Below is a small trained network, with its code and all its weights. Each question gives an input and a target symbol and asks what happens when units are switched off, that is, made to give their printed mean instead of their output.

import numpy as np


def w(rows, s, z=0):
    codes = np.array(rows[::2]) - 128.0
    scale = np.full(codes.shape[1], s)
    scale[-1] = z or s
    return codes * scale


def f(y):
    return np.maximum(y, 0)


def softmax(a):
    e = np.exp(a - a.max(-1, keepdims=True))
    return e / e.sum(-1, keepdims=True)


def log_softmax(a):
    a = a - a.max(-1, keepdims=True)
    return a - np.log(np.exp(a).sum(-1, keepdims=True))


def net(x, mask):
    ids = ['ΓΔΛαβεζξστψω'.index(c) for c in x.split()]
    T = len(ids)
    res = E[ids] + P[:T]
    u = 0
    for l in range(3):
        r = res
        for j in range(2):
            rows = slice(2 * j, 2 * j + 2)
            q, k, v = (r @ M[l][rows].T for M in (Q, K, V))
            z = softmax(np.where(np.tri(T) > 0, q @ k.T / 2**0.5, -1e9)) @ v
            o = O[l][rows]
            res = res + np.where(mask[u + j], z, o[:, -1]) @ o[:, :-1]
        u += 2
        y = f(res @ A[l][:, :-1].T + A[l][:, -1])
        res = res + np.where(mask[u : u + 4], y, B[l][:, -1]) @ B[l][:, :-1]
        u += 4
    return log_softmax(res[-1] @ U[:, :-1].T + U[:, -1])


Q, K, V, O, A, B = {}, {}, {}, {}, {}, {}
E = w([
[145,217,169,163,121,121,215,144,104,102,83,115],'Γ',
[157,90,185,82,162,154,190,165,110,157,110,103],'Δ',
[173,94,194,174,99,100,158,123,106,122,151,132],'Λ',
[67,130,144,129,141,3,85,122,129,42,94,129],'α',
[112,83,161,174,139,98,113,136,112,185,156,140],'β',
[145,145,189,157,196,143,183,221,163,59,105,70],'ε',
[75,140,150,39,169,125,97,147,122,119,137,167],'ζ',
[166,154,99,22,75,166,108,173,108,108,134,123],'ξ',
[182,138,134,160,137,140,68,125,98,149,230,93],'σ',
[78,121,168,148,120,199,175,105,40,102,171,55],'τ',
[151,141,211,84,167,187,129,95,146,144,194,79],'ψ',
[127,119,87,91,154,167,106,70,133,90,45,99],'ω',
],0.021)
P = w([
[158,144,188,164,207,23,118,136,170,128,254,152],'0',
[184,138,70,103,152,97,103,85,96,139,148,148],'1',
[158,186,70,106,101,106,116,127,123,134,134,200],'2',
[199,124,73,93,130,99,108,107,108,113,210,172],'3',
[195,161,90,140,188,99,79,101,121,110,139,139],'4',
[175,114,77,81,185,115,108,128,144,107,155,131],'5',
[215,98,85,133,183,124,100,70,113,86,193,111],'6',
[142,160,91,126,144,107,85,150,189,139,137,205],'7',
[149,151,75,73,128,150,121,188,200,127,125,183],'8',
],0.0079)
Q[0] = w([
[158,158,94,117,133,101,114,144,74,89,35,185],'0.h1',
[81,95,90,168,85,123,159,80,222,181,102,106],'0.h1',
[244,213,160,181,134,105,214,121,33,80,17,164],'0.h2',
[131,155,54,66,2,154,150,177,135,76,137,188],'0.h2',
],0.0058)
K[0] = w([
[57,149,106,198,173,204,150,197,121,144,128,88],'0.h1',
[136,164,2,103,169,65,82,155,98,181,104,239],'0.h1',
[97,73,107,236,113,209,120,126,126,8,97,125],'0.h2',
[120,106,117,66,27,156,82,170,159,131,92,165],'0.h2',
],0.0053)
V[0] = w([
[73,109,132,132,134,222,80,116,123,62,103,106],'0.h1',
[199,111,68,97,88,100,96,81,168,141,119,82],'0.h1',
[135,57,85,114,89,124,174,160,140,149,165,138],'0.h2',
[144,151,180,3,117,166,160,142,78,123,205,173],'0.h2',
],0.0065)
O[0] = w([
[114,164,19,91,147,198,155,169,126,104,10,162,50],'0.h1',
[103,158,184,123,122,144,64,185,202,196,96,112,5],'0.h1',
[167,127,148,196,197,131,80,130,137,148,35,146,55],'0.h2',
[109,88,134,131,82,127,172,97,95,136,166,94,255],'0.h2',
],0.012,0.0046)
A[0] = w([
[254,48,117,142,44,110,75,152,152,173,160,197,255],'0.n1',
[241,109,141,136,114,37,135,179,178,92,54,123,179],'0.n2',
[82,188,125,35,76,152,215,91,139,119,180,91,236],'0.n3',
[133,149,100,145,111,115,107,116,130,118,71,162,120],'0.n4',
],0.0049,0.0016)
B[0] = w([
[105,101,148,129,144,84,117,170,107,44,101,57,170],'0.n1',
[140,67,167,126,95,212,162,32,131,26,239,85,161],'0.n2',
[156,97,147,139,130,134,103,63,150,188,165,53,255],'0.n3',
[159,201,59,147,146,197,254,154,128,165,94,54,131],'0.n4',
],0.0099,0.0094)
Q[1] = w([
[102,63,93,138,73,167,190,141,151,14,152,132],'1.h1',
[90,181,139,155,163,129,78,232,96,166,42,254],'1.h1',
[133,112,49,199,232,90,184,171,205,113,251,46],'1.h2',
[45,77,138,136,76,88,1,101,94,147,137,7],'1.h2',
],0.0044)
K[1] = w([
[88,183,199,141,119,34,209,61,172,72,203,3],'1.h1',
[146,169,60,98,98,54,116,177,94,103,75,115],'1.h1',
[59,107,214,241,146,165,218,154,203,124,163,87],'1.h2',
[132,32,46,122,162,136,62,132,202,94,145,99],'1.h2',
],0.0049)
V[1] = w([
[43,96,125,162,102,246,94,97,153,104,189,62],'1.h1',
[153,203,154,162,80,114,127,134,180,128,154,129],'1.h1',
[28,121,83,74,1,186,93,172,216,68,137,77],'1.h2',
[175,147,80,111,159,153,187,126,187,109,173,91],'1.h2',
],0.0062)
O[1] = w([
[124,160,160,167,150,124,46,184,94,152,165,161,251],'1.h1',
[158,186,138,247,93,172,106,99,143,156,113,140,145],'1.h1',
[161,207,179,139,161,147,141,38,54,116,119,102,30],'1.h2',
[153,91,58,85,98,94,37,146,150,74,183,153,223],'1.h2',
],0.011,0.012)
A[1] = w([
[100,97,77,134,89,89,53,85,74,79,164,249,109],'1.n1',
[125,113,120,121,132,201,104,192,176,138,111,193,5],'1.n2',
[183,210,162,91,153,92,139,155,147,100,132,137,127],'1.n3',
[254,121,65,96,142,202,10,161,93,134,175,58,82],'1.n4',
],0.0052,0.0016)
B[1] = w([
[54,195,191,126,130,235,174,83,154,150,66,92,206],'1.n1',
[170,101,84,253,127,79,158,70,213,40,164,94,133],'1.n2',
[195,209,163,85,108,90,45,108,169,122,100,58,136],'1.n3',
[175,117,138,208,164,133,100,174,207,86,81,148,251],'1.n4',
],0.0074,0.018)
Q[2] = w([
[108,148,122,124,140,106,159,54,92,122,141,109],'2.h1',
[140,72,127,180,70,101,38,182,163,140,254,129],'2.h1',
[178,154,194,59,122,136,62,136,212,98,169,112],'2.h2',
[127,200,88,55,112,178,155,169,96,136,166,99],'2.h2',
],0.0061)
K[2] = w([
[164,124,98,40,111,165,101,55,140,118,57,61],'2.h1',
[88,154,106,89,129,145,152,147,159,77,211,137],'2.h1',
[182,160,173,114,143,2,111,93,157,100,210,82],'2.h2',
[183,175,126,143,52,179,179,130,99,154,137,176],'2.h2',
],0.0066)
V[2] = w([
[189,168,134,155,170,98,169,178,203,102,114,64],'2.h1',
[136,184,171,77,165,122,50,220,39,57,164,80],'2.h1',
[172,155,70,85,65,159,99,207,44,158,176,119],'2.h2',
[131,172,90,205,187,107,115,188,94,119,178,254],'2.h2',
],0.0052)
O[2] = w([
[83,1,46,131,83,139,100,53,64,227,125,164,247],'2.h1',
[43,120,114,152,70,117,118,142,100,61,126,82,216],'2.h1',
[162,72,81,87,120,178,54,133,118,215,247,78,113],'2.h2',
[129,142,49,115,50,40,140,219,155,159,178,137,160],'2.h2',
],0.0091,0.012)
A[2] = w([
[135,49,136,200,138,179,8,136,173,78,105,86,149],'2.n1',
[99,141,106,15,86,69,163,253,84,58,121,130,69],'2.n2',
[94,83,163,94,102,14,45,150,111,71,191,229,135],'2.n3',
[125,201,192,145,88,159,163,98,163,63,134,114,255],'2.n4',
],0.0046,0.0026)
B[2] = w([
[129,150,121,79,105,141,114,74,59,178,101,162,250],'2.n1',
[97,135,61,142,134,165,171,156,48,151,141,140,146],'2.n2',
[209,169,173,130,157,156,207,121,232,61,3,149,211],'2.n3',
[43,109,120,84,222,26,105,147,80,182,217,222,141],'2.n4',
],0.0076,0.022)
U = w([
[197,150,93,129,159,95,109,99,182,165,204,195,177],'Γ',
[128,90,160,42,141,194,137,155,182,127,140,111,254],'Δ',
[124,125,165,200,143,139,162,153,151,147,71,91,52],'Λ',
[154,151,170,161,143,143,175,122,85,103,111,205,40],'α',
[157,97,117,118,164,98,149,195,134,159,85,138,235],'β',
[156,134,68,79,86,167,137,107,147,81,98,206,101],'ε',
[112,162,147,59,130,140,78,162,190,73,180,131,133],'ζ',
[127,113,122,166,147,133,85,140,91,122,155,39,35],'ξ',
[136,123,65,167,122,36,80,168,178,109,178,49,169],'σ',
[108,109,74,175,172,255,132,222,106,75,198,201,134],'τ',
[139,168,172,144,111,145,47,203,187,151,98,157,32],'ψ',
[215,193,119,33,82,97,104,98,108,113,78,101,155],'ω',
],0.0048,0.0026)

Each question gives the input, a string of symbols that net reads in full, and the target symbol t.
The units are the heads (2 rows each of Q, K, V and O) and the neurons (one row each of A and B). Each row of codes is followed by its name. A weight is (code - 128) times the scale printed after its matrix; where a second scale follows, it is the last column's (O, A, B and U).
mask holds one flag per unit, layer by layer, with each layer's heads first. A switched-off unit (its flag False) gives its mean, the last column of its rows in O or B, instead of its output. The means were averaged over made-up inputs and are rounded, as every weight is.
A unit's drop is (log p(t) with every unit on - log p(t) with that unit switched off) / (log p(t) with every unit on - log p(t) with every unit switched off).
The circuit of an input: a set's keep is (log p(t) with only the set's units on - log p(t) with every unit switched off) / (log p(t) with every unit on - log p(t) with every unit switched off). Starting from the 12 units with the biggest drops (on a tie, the unit counted first), units are removed one at a time, each time the one whose removal leaves the highest keep (on an exact tie, the one counted first), for as long as the keep stays at least 0.8.
units of the circuit, in order: the units of the circuit, biggest drop first
most important unit: the unit with the biggest drop
top k neurons: the k neurons with the biggest drops, biggest first
top k neurons in layer l: the k neurons of layer l with the biggest drops, biggest first
heads that matter: for each layer, one digit per head in row order, 1 if its drop is at least 0.15 and else 0, layers parted by /
input ψ β τ ω Γ α ω Γ, target ψ: top neuron	[0.n3]
input α ω τ ψ α Γ Δ σ, target ψ: heads that matter	00 / 10 / 00
input ε τ σ Γ ζ ζ, target ε: units of the circuit, in order	[2.h1; 0.h1; 2.n3]
input α Γ Δ ω Γ ψ ψ Λ, target α: units of the circuit, in order	[2.h2; 1.h2; 1.h1]
input ε Δ β Δ Γ β ζ β, target ε: units of the circuit, in order	[2.h1; 2.n3; 0.n3]
input τ ε Δ, target τ: units of the circuit, in order	[1.h1; 2.n2; 2.h1]
input α ξ Λ, target α: units of the circuit, in order	[2.h2; 1.h2]
input τ Γ Γ ε, target τ: units of the circuit, in order	[2.n2; 0.h1; 1.h1]
input Δ Γ Λ, target Δ: heads that matter	00 / 11 / 01
input Γ ε Γ ω Γ, target Γ: top 3 neurons	[0.n1; 2.n3; 1.n4]
input ζ ζ ζ ζ ε Γ Γ ζ α, target ζ: top 2 neurons	[1.n1; 2.n4]
input ε α β τ τ α ε β Δ, target ε: top 2 neurons in layer 1	[1.n1; 1.n4]
input Γ Γ α, target Γ: units of the circuit, in order	[1.h1; 2.h1; 0.h1]
input α σ ω α, target α: heads that matter	00 / 01 / 01
input ζ Δ Γ α, target ζ: top 2 neurons in layer 2	[2.n4; 2.n1]
input ε Δ σ ε α ξ Γ Γ σ, target ε: units of the circuit, in order	[2.n1; 2.h1; 1.h2; 2.n3]
input ω Δ ζ ω, target ω: heads that matter	10 / 11 / 00
input Γ ε Γ Δ, target Γ: units of the circuit, in order	[2.h1; 1.h1; 0.h1; 1.h2]
input τ ε ξ Γ, target τ: most important unit	0.h1
input ζ ψ Γ Δ, target ψ: top 2 neurons	[0.n3; 1.n4]
input ε Γ Γ Δ Γ, target ε: top neuron in layer 1	[1.n4]
input ε τ τ ε ξ Δ, target ε: heads that matter	10 / 01 / 10
input β Γ β σ Γ Δ Δ, target β: heads that matter	11 / 01 / 01
input ξ Γ ζ ξ, target ξ: top 2 neurons	[2.n3; 0.n1]
input ψ τ Γ Γ Λ Δ α ψ Γ, target ψ: top 2 neurons	[0.n3; 1.n4]
input ψ ε Γ Γ ζ, target ψ: units of the circuit, in order	[1.h1; 0.h2; 0.n3; 2.n3]
input ψ β Λ Δ Γ Δ Γ σ, target ψ: most important unit	1.h1
input ξ ε Γ Δ ξ σ ε Γ τ, target ξ: heads that matter	10 / 01 / 11
